Below are the code and all the weights of a small trained network. Each question names an input and a class and asks about switching units off, where a switched-off unit gives its printed mean instead of its output.

import numpy as np


def w(rows, s, z=0):
    codes = np.array(rows[::2]) - 128.0
    scale = np.full(codes.shape[1], s)
    scale[-1] = z or s
    return codes * scale


def f(y):
    return np.maximum(y, 0)


def log_softmax(a):
    a = a - a.max(-1, keepdims=True)
    return a - np.log(np.exp(a).sum(-1, keepdims=True))


def net(x, mask):
    res = np.array(x, float).reshape(1, 7) / 4 @ E
    y = f(res @ A[0][:, :-1].T + A[0][:, -1])
    res = res + np.where(mask, y, B[0][:, -1]) @ B[0][:, :-1]
    return log_softmax(res[-1] @ U[:, :-1].T + U[:, -1])


A, B = {}, {}
E = w([
[114,1,59,28,194,156,164,189,110,72,172,196],'x0',
[221,188,192,72,28,158,172,110,92,78,237,173],'x1',
[167,117,107,171,64,62,79,252,67,52,94,117],'x2',
[138,125,133,125,129,128,124,133,138,132,127,130],'x3',
[152,106,216,141,209,52,200,180,19,206,185,77],'x4',
[115,131,113,128,124,123,140,116,118,124,132,121],'x5',
[59,147,224,17,132,43,99,101,134,72,77,139],'x6',
],0.0055)
A[0] = w([
[55,74,68,157,189,131,96,159,127,160,40,95,69],'neuron 0',
[144,225,179,180,82,124,116,94,148,141,84,70,65],'neuron 1',
[178,107,102,198,89,94,69,196,82,81,115,121,252],'neuron 2',
[156,101,64,198,163,168,135,134,138,176,123,108,153],'neuron 3',
[75,148,171,36,105,74,83,98,151,58,72,143,139],'neuron 4',
[76,132,52,108,49,193,65,95,214,58,80,182,69],'neuron 5',
[115,142,153,78,195,191,159,33,198,202,145,157,196],'neuron 6',
[117,59,68,53,185,138,152,158,124,98,167,182,98],'neuron 7',
[159,215,176,192,72,70,116,93,144,145,105,68,70],'neuron 8',
[167,113,37,216,109,211,173,136,137,184,161,118,205],'neuron 9',
[98,201,166,212,102,117,103,87,153,172,111,70,88],'neuron 10',
[62,129,219,40,136,60,113,73,180,98,93,159,198],'neuron 11',
[214,173,158,92,74,161,164,132,98,97,191,179,56],'neuron 12',
[122,57,77,68,152,172,147,151,147,78,144,180,77],'neuron 13',
[92,129,59,100,51,178,47,94,220,47,94,203,61],'neuron 14',
[159,97,64,173,153,164,153,141,133,148,122,117,122],'neuron 15',
[48,87,75,177,188,119,94,143,152,182,53,90,73],'neuron 16',
[115,50,89,69,165,146,195,158,104,68,159,185,76],'neuron 17',
[85,156,154,117,175,202,194,3,178,211,159,131,181],'neuron 18',
[34,103,132,106,174,47,100,110,148,115,65,103,118],'neuron 19',
[175,169,142,92,43,164,172,104,100,79,180,173,60],'neuron 20',
[152,183,154,99,64,151,201,115,113,103,214,165,109],'neuron 21',
[63,137,221,36,138,46,99,123,124,80,82,138,188],'neuron 22',
[157,111,95,172,117,180,130,154,166,140,128,130,121],'neuron 23',
[120,86,221,120,186,50,195,164,29,204,181,68,72],'neuron 24',
[90,141,147,115,171,172,175,25,185,191,156,110,201],'neuron 25',
[48,94,70,174,195,106,95,147,148,166,64,88,76],'neuron 26',
[133,96,200,134,200,41,215,167,41,186,187,79,98],'neuron 27',
[158,138,128,158,57,41,59,211,68,33,76,107,167],'neuron 28',
[180,156,173,78,44,163,152,126,90,90,210,191,67],'neuron 29',
[109,182,117,160,75,151,79,100,186,115,99,122,76],'neuron 30',
[113,62,86,80,144,154,161,184,119,95,152,171,59],'neuron 31',
[107,60,105,61,173,127,134,157,117,87,147,204,103],'neuron 32',
],0.005,0.003)
B[0] = w([
[183,100,200,90,159,62,90,45,169,100,170,83,207],'neuron 0',
[42,55,193,196,51,119,77,105,59,190,74,199,193],'neuron 1',
[124,136,50,33,120,143,68,216,88,107,150,80,239],'neuron 2',
[103,120,146,116,79,175,163,139,168,92,207,83,202],'neuron 3',
[100,139,115,170,100,218,220,171,144,94,202,109,230],'neuron 4',
[224,222,101,208,217,125,196,117,134,101,52,192,242],'neuron 5',
[125,141,32,32,155,120,56,220,70,107,118,110,243],'neuron 6',
[71,76,195,181,64,117,80,93,77,208,74,172,219],'neuron 7',
[43,62,183,163,54,119,74,105,62,217,72,183,201],'neuron 8',
[79,99,141,175,46,218,204,178,152,94,221,90,241],'neuron 9',
[57,91,177,160,55,131,92,109,88,194,103,165,199],'neuron 10',
[94,122,117,155,74,228,199,187,132,114,194,92,254],'neuron 11',
[175,79,218,79,136,61,103,54,201,100,148,84,204],'neuron 12',
[70,98,162,193,90,114,92,102,83,203,60,188,208],'neuron 13',
[220,213,89,202,228,120,198,120,131,107,52,195,243],'neuron 14',
[118,103,187,151,88,163,160,123,156,128,168,107,181],'neuron 15',
[181,79,183,108,158,47,90,35,218,80,177,63,214],'neuron 16',
[61,73,196,200,66,106,76,88,82,210,70,183,216],'neuron 17',
[134,139,52,30,126,117,55,203,70,128,100,101,245],'neuron 18',
[149,82,169,127,111,141,146,101,172,96,198,73,207],'neuron 19',
[175,94,178,110,176,66,86,55,181,83,148,112,201],'neuron 20',
[165,81,173,99,153,70,72,81,181,94,136,97,213],'neuron 21',
[76,110,145,176,52,247,235,188,152,115,235,90,254],'neuron 22',
[118,136,130,154,122,191,181,135,131,114,158,136,173],'neuron 23',
[215,229,72,218,227,133,192,135,152,98,48,205,242],'neuron 24',
[130,149,56,32,146,137,64,197,74,105,97,102,232],'neuron 25',
[190,77,212,103,161,35,118,50,213,63,172,70,210],'neuron 26',
[198,213,76,203,219,153,188,132,153,97,46,184,246],'neuron 27',
[115,149,38,3,154,117,70,220,73,116,120,103,240],'neuron 28',
[188,76,199,103,174,57,86,55,201,87,155,86,220],'neuron 29',
[144,141,142,191,154,105,142,114,99,164,70,177,180],'neuron 30',
[47,106,160,179,61,103,83,83,79,202,85,164,191],'neuron 31',
[58,88,179,182,74,124,91,109,56,192,94,167,211],'neuron 32',
],0.0042,0.0054)
U = w([
[52,92,193,191,61,102,74,77,60,235,68,196,89],'0',
[173,95,189,92,158,31,98,27,244,67,181,64,89],'1',
[191,218,80,206,209,138,229,128,144,101,49,207,97],'2',
[117,132,121,117,115,157,125,153,117,125,148,109,255],'3',
[81,115,136,160,59,236,233,173,156,106,237,80,96],'4',
[118,148,28,1,134,117,52,203,61,117,114,98,98],'5',
],0.0068,0.0073)

Each question gives the input, the list of numbers given to net, and the class t.
The units are the neurons (one row each of A and B). Each row of codes is followed by its name. A weight is (code - 128) times the scale printed after its matrix; where a second scale follows, it is the last column's (A, B and U).
mask holds one flag per neuron, in row order. A switched-off neuron (its flag False) gives its mean, the last column of its row in B, instead of its output. The means were averaged over made-up inputs and are rounded, as every weight is.
A unit's drop is (log p(t) with every unit on - log p(t) with that unit switched off) / (log p(t) with every unit on - log p(t) with every unit switched off).
The circuit of an input: a set's keep is (log p(t) with only the set's units on - log p(t) with every unit switched off) / (log p(t) with every unit on - log p(t) with every unit switched off). Starting from the 12 units with the biggest drops (on a tie, the unit counted first), units are removed one at a time, each time the one whose removal leaves the highest keep (on an exact tie, the one counted first), for as long as the keep stays at least 0.8.
units of the circuit, in order: the units of the circuit, biggest drop first
unit that matters most: the unit with the biggest drop
top k neurons: the k neurons with the biggest drops, biggest first
input [-7,-8,5,7,-5,2,-6], class 1: top 3 neurons -> [neuron 16; neuron 26; neuron 0]
input [8,-7,-4,-5,0,4,6], class 0: top 3 neurons -> [neuron 7; neuron 32; neuron 17]
input [6,1,-6,-5,7,-4,8], class 4: unit that matters most -> neuron 22
input [-4,-6,-5,3,-4,-5,-5], class 1: top 3 neurons -> [neuron 16; neuron 26; neuron 0]
input [0,7,7,6,-4,4,-1], class 1: units of the circuit, in order -> [neuron 29; neuron 12]
input [-2,6,2,-5,-4,-2,8], class 4: top 3 neurons -> [neuron 22; neuron 4; neuron 11]
input [-3,-4,-2,0,3,3,-3], class 1: top 2 neurons -> [neuron 16; neuron 26]
input [-1,3,6,3,2,4,-3], class 5: units of the circuit, in order -> [neuron 28; neuron 2]
input [-3,-5,5,-5,-3,-1,7], class 4: units of the circuit, in order -> [neuron 22; neuron 4]
input [-6,-1,-6,-3,-7,5,-2], class 2: top 2 neurons -> [neuron 5; neuron 14]
input [0,1,4,3,3,-3,7], class 4: units of the circuit, in order -> [neuron 22; neuron 11]
input [-1,-8,8,0,4,3,7], class 1: units of the circuit, in order -> [neuron 26; neuron 16]
input [-3,-4,4,1,7,-4,3], class 2: top 2 neurons -> [neuron 24; neuron 27]
input [7,0,-8,0,2,0,-7], class 5: top 4 neurons -> [neuron 6; neuron 18; neuron 25; neuron 22]
input [-3,-3,7,4,1,6,4], class 5: top 2 neurons -> [neuron 28; neuron 2]
input [3,-8,3,-7,-8,5,8], class 1: units of the circuit, in order -> [neuron 26]
input [-5,5,-8,0,2,1,-7], class 5: units of the circuit, in order -> [neuron 18; neuron 25]
input [1,-2,4,-3,-2,-5,1], class 5: units of the circuit, in order -> [neuron 28; neuron 2]
input [-6,-5,-8,-3,2,7,5], class 5: units of the circuit, in order -> [neuron 18; neuron 25]
input [-8,4,-4,-4,-2,6,2], class 0: units of the circuit, in order -> [neuron 1]
input [7,-6,-6,-5,6,3,-7], class 0: top 2 neurons -> [neuron 7; neuron 17]
input [-5,6,5,-6,7,-8,-5], class 2: top 2 neurons -> [neuron 24; neuron 27]
input [7,-1,-8,-4,-7,-5,-6], class 5: top 2 neurons -> [neuron 6; neuron 18]
